Here is a tiny trained network, its code and every weight. The questions are about switching its units off for an input and a target symbol, where a switched-off unit gives its printed mean instead of its output.

import numpy as np


def w(rows, s, z=0):
    codes = np.array(rows[::2]) - 128.0
    scale = np.full(codes.shape[1], s)
    scale[-1] = z or s
    return codes * scale


def norm(h):
    return h / np.sqrt((h * h).mean(-1, keepdims=True) + 1e-5)


def f(y):
    return y / 2 * (1 + np.tanh(0.7978845608 * (y + 0.044715 * y**3)))


def softmax(a):
    e = np.exp(a - a.max(-1, keepdims=True))
    return e / e.sum(-1, keepdims=True)


def log_softmax(a):
    a = a - a.max(-1, keepdims=True)
    return a - np.log(np.exp(a).sum(-1, keepdims=True))


def net(x, mask):
    ids = ['δζξπψω'.index(c) for c in x.split()]
    T = len(ids)
    res = E[ids] + P[:T]
    u = 0
    for l in range(2):
        q, k, v = (norm(res) @ M[l].T for M in (Q, K, V))
        z = softmax(np.where(np.tri(T) > 0, q @ k.T / 2**0.5, -1e9)) @ v
        res = res + np.where(mask[u], z, O[l][:, -1]) @ O[l][:, :-1]
        u += 1
        y = f(norm(res) @ A[l][:, :-1].T + A[l][:, -1])
        res = res + np.where(mask[u : u + 4], y, B[l][:, -1]) @ B[l][:, :-1]
        u += 4
    return log_softmax(norm(res)[-1] @ U[:, :-1].T + U[:, -1])


Q, K, V, O, A, B = {}, {}, {}, {}, {}, {}
E = w([
[163,144,139,191,206,81,150],'δ',
[134,1,109,133,78,169,97],'ζ',
[30,117,180,143,110,159,167],'ξ',
[111,132,156,121,52,103,34],'π',
[145,121,193,169,63,136,181],'ψ',
[117,131,141,105,121,178,130],'ω',
],0.0049)
P = w([
[110,106,81,47,183,24,136],'0',
[169,207,109,174,77,192,130],'1',
[149,163,135,158,72,205,104],'2',
[145,133,140,161,61,202,83],'3',
[124,89,162,161,61,210,70],'4',
[100,53,209,172,96,215,65],'5',
[88,47,254,176,97,222,91],'6',
],0.0025)
Q[0] = w([
[132,56,253,247,118,171,65],'L0H0',
[84,134,75,124,69,129,205],'L0H0',
],0.0046)
K[0] = w([
[7,151,109,28,253,91,216],'L0H0',
[219,179,202,80,112,118,10],'L0H0',
],0.0032)
V[0] = w([
[188,147,105,38,170,109,97],'L0H0',
[1,108,150,28,115,132,140],'L0H0',
],0.0054)
O[0] = w([
[252,175,150,2,136,205,121,61],'L0H0',
[168,247,17,213,146,197,207,250],'L0H0',
],0.0041,0.0023)
A[0] = w([
[197,184,87,204,253,76,158,254],'L0N0',
[84,83,192,40,126,107,68,147],'L0N1',
[233,179,189,120,163,47,118,35],'L0N2',
[128,198,171,176,136,70,156,68],'L0N3',
],0.0049,0.00097)
B[0] = w([
[212,72,168,81,254,83,134,254],'L0N0',
[109,144,157,140,240,203,177,196],'L0N1',
[127,87,224,93,132,59,120,150],'L0N2',
[130,41,72,92,162,150,92,172],'L0N3',
],0.0041,0.0023)
Q[1] = w([
[98,74,172,74,198,61,125],'L1H0',
[164,158,96,1,142,121,125],'L1H0',
],0.0082)
K[1] = w([
[113,212,29,165,17,125,181],'L1H0',
[55,165,199,215,81,254,89],'L1H0',
],0.0051)
V[1] = w([
[110,190,220,191,227,125,174],'L1H0',
[54,3,149,192,116,129,204],'L1H0',
],0.0042)
O[1] = w([
[18,177,48,136,223,35,223,190],'L1H0',
[225,72,88,87,81,106,255,10],'L1H0',
],0.0046,0.0013)
A[1] = w([
[255,121,169,100,128,143,90,125],'L1N0',
[164,64,98,90,72,58,213,83],'L1N1',
[61,122,80,158,132,72,132,87],'L1N2',
[152,119,46,216,195,84,161,3],'L1N3',
],0.0063,0.0034)
B[1] = w([
[84,83,45,120,188,98,169,232],'L1N0',
[116,254,222,129,99,124,109,253],'L1N1',
[70,39,119,126,162,82,137,192],'L1N2',
[5,109,87,246,29,73,69,232],'L1N3',
],0.0057,0.0015)
U = w([
[127,85,158,57,198,67,148,223],'δ',
[197,33,66,111,71,176,145,171],'ζ',
[63,104,36,192,113,70,155,165],'ξ',
[90,163,178,146,88,138,3,6],'π',
[170,186,171,136,34,81,199,112],'ψ',
[155,205,80,129,187,211,178,88],'ω',
],0.0063,0.002)

Each question gives the input, a string of symbols that net reads in full, and the target symbol t.
The units are the heads (2 rows each of Q, K, V and O) and the neurons (one row each of A and B). Each row of codes is followed by its name. A weight is (code - 128) times the scale printed after its matrix; where a second scale follows, it is the last column's (O, A, B and U).
mask holds one flag per unit, layer by layer, with each layer's heads first. A switched-off unit (its flag False) gives its mean, the last column of its rows in O or B, instead of its output. The means were averaged over made-up inputs and are rounded, as every weight is.
A unit's drop is (log p(t) with every unit on - log p(t) with that unit switched off) / (log p(t) with every unit on - log p(t) with every unit switched off).
The circuit of an input: a set's keep is (log p(t) with only the set's units on - log p(t) with every unit switched off) / (log p(t) with every unit on - log p(t) with every unit switched off). Starting from all 10 units, units are removed one at a time, each time the one whose removal leaves the highest keep (on an exact tie, the one counted first), for as long as the keep stays at least 0.8.
circuit, biggest first: the units of the circuit, biggest drop first
most important unit: the unit with the biggest drop
top k neurons: the k neurons with the biggest drops, biggest first
top k neurons in layer l: the k neurons of layer l with the biggest drops, biggest first
drop when u is switched off: that unit's drop, to one decimal
input ω ζ δ, target δ: most important unit	L0N0
input ψ ξ ψ ω ξ π, target ψ: circuit, biggest first	[L1H0, L1N1]
input π ζ ζ, target π: top 3 neurons	[L0N0, L0N3, L0N2]
input δ δ ψ ζ π, target δ: circuit, biggest first	[L0H0, L0N1]
input ξ ζ π ψ, target ξ: circuit, biggest first	[L0H0, L1N3, L1H0]
input ξ ξ ζ π π, target ξ: circuit, biggest first	[L0H0, L1H0]
input δ ζ δ ξ, target δ: circuit, biggest first	[L0H0, L1N3]
input π ξ ζ, target π: circuit, biggest first	[L1H0, L0H0]
input ψ ω δ δ π δ δ, target ψ: circuit, biggest first	[L0H0, L1H0, L1N1]
input ζ δ π ξ δ, target ζ: top 2 neurons in layer 0	[L0N1, L0N3]
input ζ π ξ ξ, target ζ: top 2 neurons in layer 1	[L1N1, L1N3]
input ψ ψ ω π δ ψ δ, target ψ: top 2 neurons	[L1N1, L0N3]
input δ ξ ζ ω ω, target ξ: top 2 neurons in layer 0	[L0N1, L0N2]
input δ π ξ ξ ω π ψ, target ξ: circuit, biggest first	[L1H0]
input ζ π π, target ζ: top 2 neurons in layer 1	[L1N0, L1N1]
input π ξ ξ, target π: top 2 neurons	[L0N1, L1N0]
input ψ ψ ω π ω, target ψ: drop when L0N3 is switched off	0.0
input ξ δ ξ π ξ ξ ζ, target ξ: drop when L1H0 is switched off	0.2
input ζ ζ π, target ζ: drop when L1H0 is switched off	0.7
input ω ψ ψ, target ω: drop when L1H0 is switched off	0.1
input ω ζ π π π δ ω, target ω: most important unit	L0H0
